Here is a tiny trained network, its code and every weight. The questions are about switching its units off for an input and a class, where a switched-off unit gives its printed mean instead of its output.

import numpy as np


def w(rows, s, z=0):
    codes = np.array(rows[::2]) - 128.0
    scale = np.full(codes.shape[1], s)
    scale[-1] = z or s
    return codes * scale


def f(y):
    return y / 2 * (1 + np.tanh(0.7978845608 * (y + 0.044715 * y**3)))


def log_softmax(a):
    a = a - a.max(-1, keepdims=True)
    return a - np.log(np.exp(a).sum(-1, keepdims=True))


def net(x, mask):
    res = np.array(x, float).reshape(1, 6) / 4 @ E
    y = f(res @ A[0][:, :-1].T + A[0][:, -1])
    res = res + np.where(mask, y, B[0][:, -1]) @ B[0][:, :-1]
    return log_softmax(res[-1] @ U[:, :-1].T + U[:, -1])


A, B = {}, {}
E = w([
[160,224,67,80,97,49,130],'x0',
[131,129,130,123,122,135,128],'x1',
[156,121,159,121,114,123,130],'x2',
[172,137,133,90,236,138,95],'x3',
[118,50,115,130,97,93,2],'x4',
[198,92,48,171,100,174,134],'x5',
],0.0089)
A[0] = w([
[84,100,177,165,168,218,89,35],'n1',
[158,113,166,105,70,144,67,99],'n2',
[125,92,195,173,88,192,121,89],'n3',
[78,140,173,124,137,88,117,4],'n4',
[89,165,102,170,66,148,185,160],'n5',
[140,140,121,143,223,132,78,34],'n6',
[143,176,170,162,99,186,253,4],'n7',
[44,121,129,120,64,109,167,61],'n8',
[98,107,121,119,77,113,43,35],'n9',
[108,119,185,103,127,88,119,36],'n10',
[150,183,97,119,63,85,105,59],'n11',
[63,173,169,132,139,117,110,74],'n12',
[31,157,212,112,142,114,126,58],'n13',
[109,77,112,162,146,72,64,41],'n14',
[121,194,161,130,180,167,193,17],'n15',
[220,130,201,89,168,142,133,151],'n16',
[188,86,57,187,120,164,141,14],'n17',
[196,149,60,185,93,191,135,71],'n18',
[120,53,173,165,131,140,161,47],'n19',
[165,139,84,92,93,57,114,46],'n20',
[95,74,126,131,145,154,141,53],'n21',
[121,102,191,181,40,98,154,52],'n22',
[99,114,135,184,26,125,120,128],'n23',
],0.011,0.0046)
B[0] = w([
[107,251,137,113,150,90,200,220],'n1',
[91,65,84,202,133,123,155,182],'n2',
[77,172,88,36,154,96,184,219],'n3',
[204,146,135,128,49,164,168,155],'n4',
[128,113,91,140,205,155,55,236],'n5',
[222,147,132,170,188,168,107,173],'n6',
[125,33,59,190,125,48,156,255],'n7',
[219,154,75,163,174,213,95,195],'n8',
[128,46,62,189,145,66,208,211],'n9',
[185,143,143,171,77,109,81,154],'n10',
[97,218,117,68,169,136,190,204],'n11',
[166,119,182,125,88,130,113,175],'n12',
[179,111,238,122,2,162,94,228],'n13',
[156,30,93,199,140,54,221,201],'n14',
[142,42,65,188,108,47,150,217],'n15',
[126,109,102,157,186,205,99,209],'n16',
[191,161,244,120,2,149,104,206],'n17',
[126,104,223,108,47,132,118,226],'n18',
[107,234,173,74,163,87,199,193],'n19',
[98,177,158,70,144,93,226,193],'n20',
[114,151,124,67,109,107,174,155],'n21',
[169,162,96,136,198,160,102,210],'n22',
[195,125,132,92,214,195,67,249],'n23',
],0.0076,0.0069)
U = w([
[104,30,112,198,129,42,154,91],'0',
[71,236,161,94,154,80,189,94],'1',
[164,117,236,142,2,132,66,100],'2',
[65,106,151,134,145,125,63,251],'3',
[184,128,133,160,229,168,51,86],'4',
],0.0094,0.02)

Each question gives the input, the list of numbers given to net, and the class t.
The units are the neurons (one row each of A and B). Each row of codes is followed by its name. A weight is (code - 128) times the scale printed after its matrix; where a second scale follows, it is the last column's (A, B and U).
mask holds one flag per neuron, in row order. A switched-off neuron (its flag False) gives its mean, the last column of its row in B, instead of its output. The means were averaged over made-up inputs and are rounded, as every weight is.
A unit's drop is (log p(t) with every unit on - log p(t) with that unit switched off) / (log p(t) with every unit on - log p(t) with every unit switched off).
The circuit of an input: a set's keep is (log p(t) with only the set's units on - log p(t) with every unit switched off) / (log p(t) with every unit on - log p(t) with every unit switched off). Starting from the 12 units with the biggest drops (on a tie, the unit counted first), units are removed one at a time, each time the one whose removal leaves the highest keep (on an exact tie, the one counted first), for as long as the keep stays at least 0.8.
units of the circuit, in order: the units of the circuit, biggest drop first
unit that matters most: the unit with the biggest drop
top k neurons: the k neurons with the biggest drops, biggest first
drop of u: that unit's drop, to one decimal
input [4,0,3,-8,-4,-7], class 4: top 3 neurons : (n8; n5; n22)
input [8,1,4,-5,6,1], class 1: units of the circuit, in order : (n11)
input [-3,-8,4,-1,6,0], class 0: top 2 neurons : (n14; n9)
input [5,-1,2,-8,-8,6], class 0: top 2 neurons : (n7; n18)
input [-7,-8,1,-7,-3,4], class 1: top 2 neurons : (n19; n3)
input [5,-5,-7,-8,1,5], class 4: top 2 neurons : (n23; n5)
input [-8,0,8,1,-6,-4], class 1: top 2 neurons : (n1; n19)
input [5,-3,-5,8,-3,-7], class 4: top 2 neurons : (n6; n16)
input [2,7,-1,-8,6,-5], class 4: top 3 neurons : (n23; n8; n22)
input [1,4,-8,-2,8,-7], class 0: top 2 neurons : (n9; n14)
input [6,-4,5,3,6,8], class 2: top 3 neurons : (n17; n18; n7)
input [6,-2,-8,-7,-5,5], class 3: top 4 neurons : (n5; n18; n7; n1)
input [8,2,-1,-4,7,2], class 1: top 2 neurons : (n11; n20)
input [4,-2,1,-1,6,-6], class 0: top 2 neurons : (n9; n14)
input [2,4,-6,-5,-7,2], class 0: units of the circuit, in order : (n7)
input [-7,-7,0,5,-7,1], class 0: top 2 neurons : (n15; n7)
input [2,-5,-8,7,-7,-5], class 3: top 2 neurons : (n14; n9)
input [-2,-4,-6,-7,-6,1], class 4: units of the circuit, in order : (n5; n8)
input [-8,7,7,6,4,2], class 1: units of the circuit, in order : (n1; n19)
input [-1,1,-1,6,4,-7], class 2: unit that matters most : n13
input [1,-7,-6,-7,1,-3], class 4: units of the circuit, in order : (n8; n23)
input [-6,-1,3,-3,-3,7], class 2: drop of n18 : 1.0
input [-7,-5,-4,-5,-6,8], class 2: drop of n20 : 0.1
input [-6,2,-2,3,-2,2], class 1: drop of n20 : 0.0
input [5,-2,5,5,2,-6], class 2: drop of n19 : 0.1
